Here is a tiny trained network, its code and every weight. The questions are about switching its units off for an input and a class, where a switched-off unit gives its printed mean instead of its output.

import numpy as np


def w(rows, s, z=0):
    codes = np.array(rows[::2]) - 128.0
    scale = np.full(codes.shape[1], s)
    scale[-1] = z or s
    return codes * scale


def norm(h):
    return h / np.sqrt((h * h).mean(-1, keepdims=True) + 1e-5)


def f(y):
    return np.maximum(y, 0)


def log_softmax(a):
    a = a - a.max(-1, keepdims=True)
    return a - np.log(np.exp(a).sum(-1, keepdims=True))


def net(x, mask):
    res = np.array(x, float).reshape(1, 3) / 4 @ E
    u = 0
    for l in range(4):
        y = f(norm(res) @ A[l][:, :-1].T + A[l][:, -1])
        res = res + np.where(mask[u : u + 8], y, B[l][:, -1]) @ B[l][:, :-1]
        u += 8
    return log_softmax(norm(res)[-1] @ U[:, :-1].T + U[:, -1])


A, B = {}, {}
E = w([
[117,163,194,43,169,154],'x0',
[103,90,186,176,201,108],'x1',
[44,7,126,102,102,139],'x2',
],0.0014)
A[0] = w([
[94,134,58,150,87,92,65],'L0N0',
[58,28,217,156,194,107,45],'L0N1',
[127,105,15,155,95,169,2],'L0N2',
[176,200,107,191,164,80,62],'L0N3',
[193,239,87,98,57,118,110],'L0N4',
[56,61,116,140,74,215,111],'L0N5',
[159,120,65,241,93,25,96],'L0N6',
[141,169,152,3,116,122,106],'L0N7',
],0.0018,0.00092)
B[0] = w([
[141,144,106,115,95,122,169],'L0N0',
[101,85,176,115,144,47,239],'L0N1',
[170,116,84,159,67,94,173],'L0N2',
[32,153,125,132,128,130,222],'L0N3',
[96,74,131,175,193,108,250],'L0N4',
[162,149,152,174,191,164,231],'L0N5',
[146,154,99,2,132,129,238],'L0N6',
[115,141,116,108,129,182,217],'L0N7',
],0.0031,0.0013)
A[1] = w([
[117,61,190,146,119,86,40],'L1N0',
[79,158,210,113,178,197,179],'L1N1',
[107,99,131,65,68,201,9],'L1N2',
[255,165,147,103,100,109,62],'L1N3',
[136,129,108,135,175,98,79],'L1N4',
[35,127,185,167,65,121,146],'L1N5',
[100,43,119,88,71,128,85],'L1N6',
[152,93,190,222,102,119,52],'L1N7',
],0.002,0.0012)
B[1] = w([
[88,43,201,85,244,68,171],'L1N0',
[183,123,76,50,82,116,254],'L1N1',
[6,155,112,91,122,158,162],'L1N2',
[154,33,135,242,207,133,150],'L1N3',
[81,177,98,124,136,120,148],'L1N4',
[180,156,166,131,181,123,174],'L1N5',
[133,181,170,156,197,168,195],'L1N6',
[128,125,129,99,137,135,143],'L1N7',
],0.002,0.0016)
A[2] = w([
[98,82,153,143,75,137,68],'L2N0',
[107,46,209,117,169,101,43],'L2N1',
[81,87,147,150,165,111,4],'L2N2',
[119,35,182,158,172,103,24],'L2N3',
[134,144,155,233,121,190,90],'L2N4',
[158,153,104,254,132,111,126],'L2N5',
[198,158,180,233,123,80,196],'L2N6',
[113,89,26,181,32,102,2],'L2N7',
],0.0029,0.0006)
B[2] = w([
[144,155,164,160,172,121,161],'L2N0',
[88,114,200,142,119,67,250],'L2N1',
[110,80,130,73,178,88,191],'L2N2',
[36,71,154,87,191,84,236],'L2N3',
[60,116,80,124,55,105,142],'L2N4',
[87,146,159,92,64,121,209],'L2N5',
[76,137,137,109,87,167,206],'L2N6',
[252,61,159,110,96,61,224],'L2N7',
],0.003,0.0018)
A[3] = w([
[224,153,104,118,213,166,18],'L3N0',
[255,156,137,143,223,193,1],'L3N1',
[156,218,125,124,90,133,225],'L3N2',
[92,201,194,77,150,70,176],'L3N3',
[94,118,161,73,116,198,203],'L3N4',
[172,160,170,90,210,110,85],'L3N5',
[84,221,117,137,140,97,92],'L3N6',
[136,54,84,78,63,157,152],'L3N7',
],0.003,0.00092)
B[3] = w([
[194,50,170,131,191,140,150],'L3N0',
[198,57,109,162,213,188,152],'L3N1',
[78,2,155,143,138,151,210],'L3N2',
[148,151,109,164,63,133,254],'L3N3',
[130,187,104,151,172,131,193],'L3N4',
[174,140,141,168,106,122,184],'L3N5',
[92,100,95,184,104,190,188],'L3N6',
[139,200,82,81,136,78,184],'L3N7',
],0.0034,0.0028)
U = w([
[72,237,41,14,170,182,155],'0',
[21,25,215,95,232,21,195],'1',
[131,203,177,194,147,89,12],'2',
[21,111,74,234,41,193,150],'3',
[246,78,144,183,239,227,172],'4',
[171,194,186,93,123,113,3],'5',
[254,80,40,87,44,16,176],'6',
],0.0094,0.0039)

Each question gives the input, the list of numbers given to net, and the class t.
The units are the neurons (one row each of A and B). Each row of codes is followed by its name. A weight is (code - 128) times the scale printed after its matrix; where a second scale follows, it is the last column's (A, B and U).
mask holds one flag per neuron, layer by layer. A switched-off neuron (its flag False) gives its mean, the last column of its row in B, instead of its output. The means were averaged over made-up inputs and are rounded, as every weight is.
A unit's drop is (log p(t) with every unit on - log p(t) with that unit switched off) / (log p(t) with every unit on - log p(t) with every unit switched off).
The circuit of an input: a set's keep is (log p(t) with only the set's units on - log p(t) with every unit switched off) / (log p(t) with every unit on - log p(t) with every unit switched off). Starting from the 12 units with the biggest drops (on a tie, the unit counted first), units are removed one at a time, each time the one whose removal leaves the highest keep (on an exact tie, the one counted first), for as long as the keep stays at least 0.8.
circuit, biggest first: the units of the circuit, biggest drop first
most important unit: the unit with the biggest drop
top k neurons: the k neurons with the biggest drops, biggest first
k most important neurons of layer l: the k neurons of layer l with the biggest drops, biggest first
drop of u: that unit's drop, to one decimal
input [-8,-1,7], class 6: most important unit => L2N7
input [-3,1,1], class 6: circuit, biggest first => L0N6, L0N2, L3N2
input [-4,-6,-7], class 3: circuit, biggest first => L3N2, L2N6, L3N6
input [-3,-3,6], class 6: circuit, biggest first => L2N7, L3N7
input [4,-3,-1], class 4: 2 most important neurons of layer 3 => L3N0, L3N1
input [-1,-6,5], class 6: top 2 neurons => L2N7, L0N2
input [7,-1,0], class 0: top 2 neurons => L0N5, L2N7
input [-1,-7,7], class 6: top 2 neurons => L2N7, L0N2
input [-6,-2,-7], class 3: 2 most important neurons of layer 0 => L0N3, L0N4
input [1,-2,-4], class 3: top 2 neurons => L0N6, L2N7
input [1,-3,-4], class 3: top 2 neurons => L0N6, L2N7
input [-4,-1,4], class 6: top 2 neurons => L0N4, L0N2
input [-1,-5,4], class 6: top 2 neurons => L2N7, L0N2
input [1,-2,-6], class 3: most important unit => L0N6
input [6,-1,0], class 0: top 2 neurons => L0N5, L2N7
input [6,8,-6], class 4: 2 most important neurons of layer 2 => L2N3, L2N5
input [7,-2,-1], class 4: top 2 neurons => L2N3, L2N5
input [2,0,-2], class 4: drop of L2N1 => 0.2
input [2,7,-6], class 3: drop of L0N6 => 0.3
